Below is a small trained network, with its code and all its weights. Each question gives an input and a class and asks what happens when units are switched off, that is, made to give their printed mean instead of their output.

import numpy as np


def w(rows, s, z=0):
    codes = np.array(rows[::2]) - 128.0
    scale = np.full(codes.shape[1], s)
    scale[-1] = z or s
    return codes * scale


def norm(h):
    return h / np.sqrt((h * h).mean(-1, keepdims=True) + 1e-5)


def f(y):
    return np.maximum(y, 0)


def log_softmax(a):
    a = a - a.max(-1, keepdims=True)
    return a - np.log(np.exp(a).sum(-1, keepdims=True))


def net(x, mask):
    res = np.array(x, float).reshape(1, 2) / 4 @ E
    u = 0
    for l in range(4):
        y = f(norm(res) @ A[l][:, :-1].T + A[l][:, -1])
        res = res + np.where(mask[u : u + 6], y, B[l][:, -1]) @ B[l][:, :-1]
        u += 6
    return log_softmax(norm(res)[-1] @ U[:, :-1].T + U[:, -1])


A, B = {}, {}
E = w([
[173,249,87,208,113,170,101,87],'x0',
[101,109,13,52,156,164,57,84],'x1',
],0.013)
A[0] = w([
[178,144,170,126,111,148,129,3,5],'L0N0',
[133,188,164,179,77,183,157,75,137],'L0N1',
[69,139,65,90,169,121,118,137,11],'L0N2',
[88,115,146,188,109,55,116,150,83],'L0N3',
[159,189,199,133,2,143,69,203,156],'L0N4',
[106,64,164,114,175,146,187,129,237],'L0N5',
],0.0071,0.0025)
B[0] = w([
[122,157,150,167,169,70,77,188,165],'L0N0',
[156,115,130,152,176,86,121,184,254],'L0N1',
[60,129,115,116,113,236,133,71,192],'L0N2',
[88,155,116,97,208,98,222,73,179],'L0N3',
[88,155,91,89,123,161,112,1,236],'L0N4',
[174,209,110,206,146,134,72,144,246],'L0N5',
],0.0089,0.0053)
A[1] = w([
[146,110,123,35,38,85,164,201,5],'L1N0',
[114,29,125,65,127,126,106,167,149],'L1N1',
[108,136,120,104,97,177,83,104,35],'L1N2',
[63,58,168,58,87,65,160,255,100],'L1N3',
[102,151,104,153,211,68,134,98,129],'L1N4',
[111,117,59,146,110,135,197,154,66],'L1N5',
],0.0096,0.0026)
B[1] = w([
[110,84,161,172,184,153,106,123,146],'L1N0',
[163,164,115,158,198,162,148,128,231],'L1N1',
[65,125,127,33,73,74,129,183,200],'L1N2',
[254,129,67,194,179,172,89,82,240],'L1N3',
[135,20,156,11,113,146,70,156,255],'L1N4',
[85,167,132,50,171,190,110,189,129],'L1N5',
],0.0095,0.006)
A[2] = w([
[90,87,171,202,80,109,252,145,7],'L2N0',
[185,180,44,176,70,135,76,88,86],'L2N1',
[187,53,241,206,99,38,255,81,91],'L2N2',
[127,66,126,80,158,160,149,225,143],'L2N3',
[104,125,103,44,109,141,91,146,199],'L2N4',
[42,189,127,91,58,144,197,174,51],'L2N5',
],0.0076,0.0018)
B[2] = w([
[1,126,192,90,156,86,201,146,161],'L2N0',
[171,45,178,158,234,151,217,108,232],'L2N1',
[15,158,36,74,99,138,198,115,250],'L2N2',
[164,100,205,203,119,148,160,132,191],'L2N3',
[136,121,156,180,56,45,183,171,255],'L2N4',
[252,96,202,147,204,153,140,104,152],'L2N5',
],0.0086,0.0061)
A[3] = w([
[31,193,127,119,161,116,165,94,244],'L3N0',
[186,180,113,194,183,136,105,119,91],'L3N1',
[109,146,228,172,95,92,170,195,118],'L3N2',
[88,126,112,88,157,95,146,92,185],'L3N3',
[73,167,112,141,127,169,120,100,89],'L3N4',
[8,118,69,79,119,149,121,91,127],'L3N5',
],0.012,0.0011)
B[3] = w([
[10,104,8,108,57,101,147,238,214],'L3N0',
[154,23,125,143,219,198,114,100,254],'L3N1',
[197,162,186,20,101,105,60,135,203],'L3N2',
[102,162,128,158,72,141,108,192,192],'L3N3',
[80,74,159,100,114,83,116,126,160],'L3N4',
[2,229,64,104,17,69,211,232,246],'L3N5',
],0.0087,0.0094)
U = w([
[70,149,46,107,65,125,186,192,201],'0',
[211,83,105,199,247,193,130,103,195],'1',
[234,137,232,73,71,94,79,154,86],'2',
[177,173,130,197,66,125,113,40,3],'3',
],0.014,0.0044)

Each question gives the input, the list of numbers given to net, and the class t.
The units are the neurons (one row each of A and B). Each row of codes is followed by its name. A weight is (code - 128) times the scale printed after its matrix; where a second scale follows, it is the last column's (A, B and U).
mask holds one flag per neuron, layer by layer. A switched-off neuron (its flag False) gives its mean, the last column of its row in B, instead of its output. The means were averaged over made-up inputs and are rounded, as every weight is.
A unit's drop is (log p(t) with every unit on - log p(t) with that unit switched off) / (log p(t) with every unit on - log p(t) with every unit switched off).
The circuit of an input: a set's keep is (log p(t) with only the set's units on - log p(t) with every unit switched off) / (log p(t) with every unit on - log p(t) with every unit switched off). Starting from the 12 units with the biggest drops (on a tie, the unit counted first), units are removed one at a time, each time the one whose removal leaves the highest keep (on an exact tie, the one counted first), for as long as the keep stays at least 0.8.
circuit, biggest first: the units of the circuit, biggest drop first
most important unit: the unit with the biggest drop
k most important neurons: the k neurons with the biggest drops, biggest first
top k neurons in layer l: the k neurons of layer l with the biggest drops, biggest first
drop when u is switched off: that unit's drop, to one decimal
input [-5,-3], class 1: circuit, biggest first => L1N3
input [4,-3], class 1: 2 most important neurons => L1N2, L0N4
input [-3,-2], class 2: 2 most important neurons => L0N5, L1N4
input [3,1], class 2: 3 most important neurons => L1N4, L0N5, L1N3
input [-1,3], class 2: top 4 neurons in layer 2 => L2N4, L2N2, L2N5, L2N3
input [7,5], class 1: 2 most important neurons => L2N2, L2N1
input [1,2], class 2: 2 most important neurons => L2N5, L0N4
input [1,3], class 2: top 2 neurons in layer 1 => L1N2, L1N3
input [-3,3], class 2: 4 most important neurons => L1N2, L1N3, L2N4, L2N2
input [-2,0], class 2: 2 most important neurons => L0N5, L1N3
input [-3,2], class 2: 3 most important neurons => L0N5, L1N3, L1N2
input [2,0], class 2: top 2 neurons in layer 1 => L1N4, L1N3
input [0,1], class 2: drop when L2N5 is switched off => 0.2
input [-7,-6], class 1: drop when L1N3 is switched off => 2.3
input [-6,-3], class 1: drop when L1N3 is switched off => 1.7
input [4,-2], class 1: most important unit => L1N2
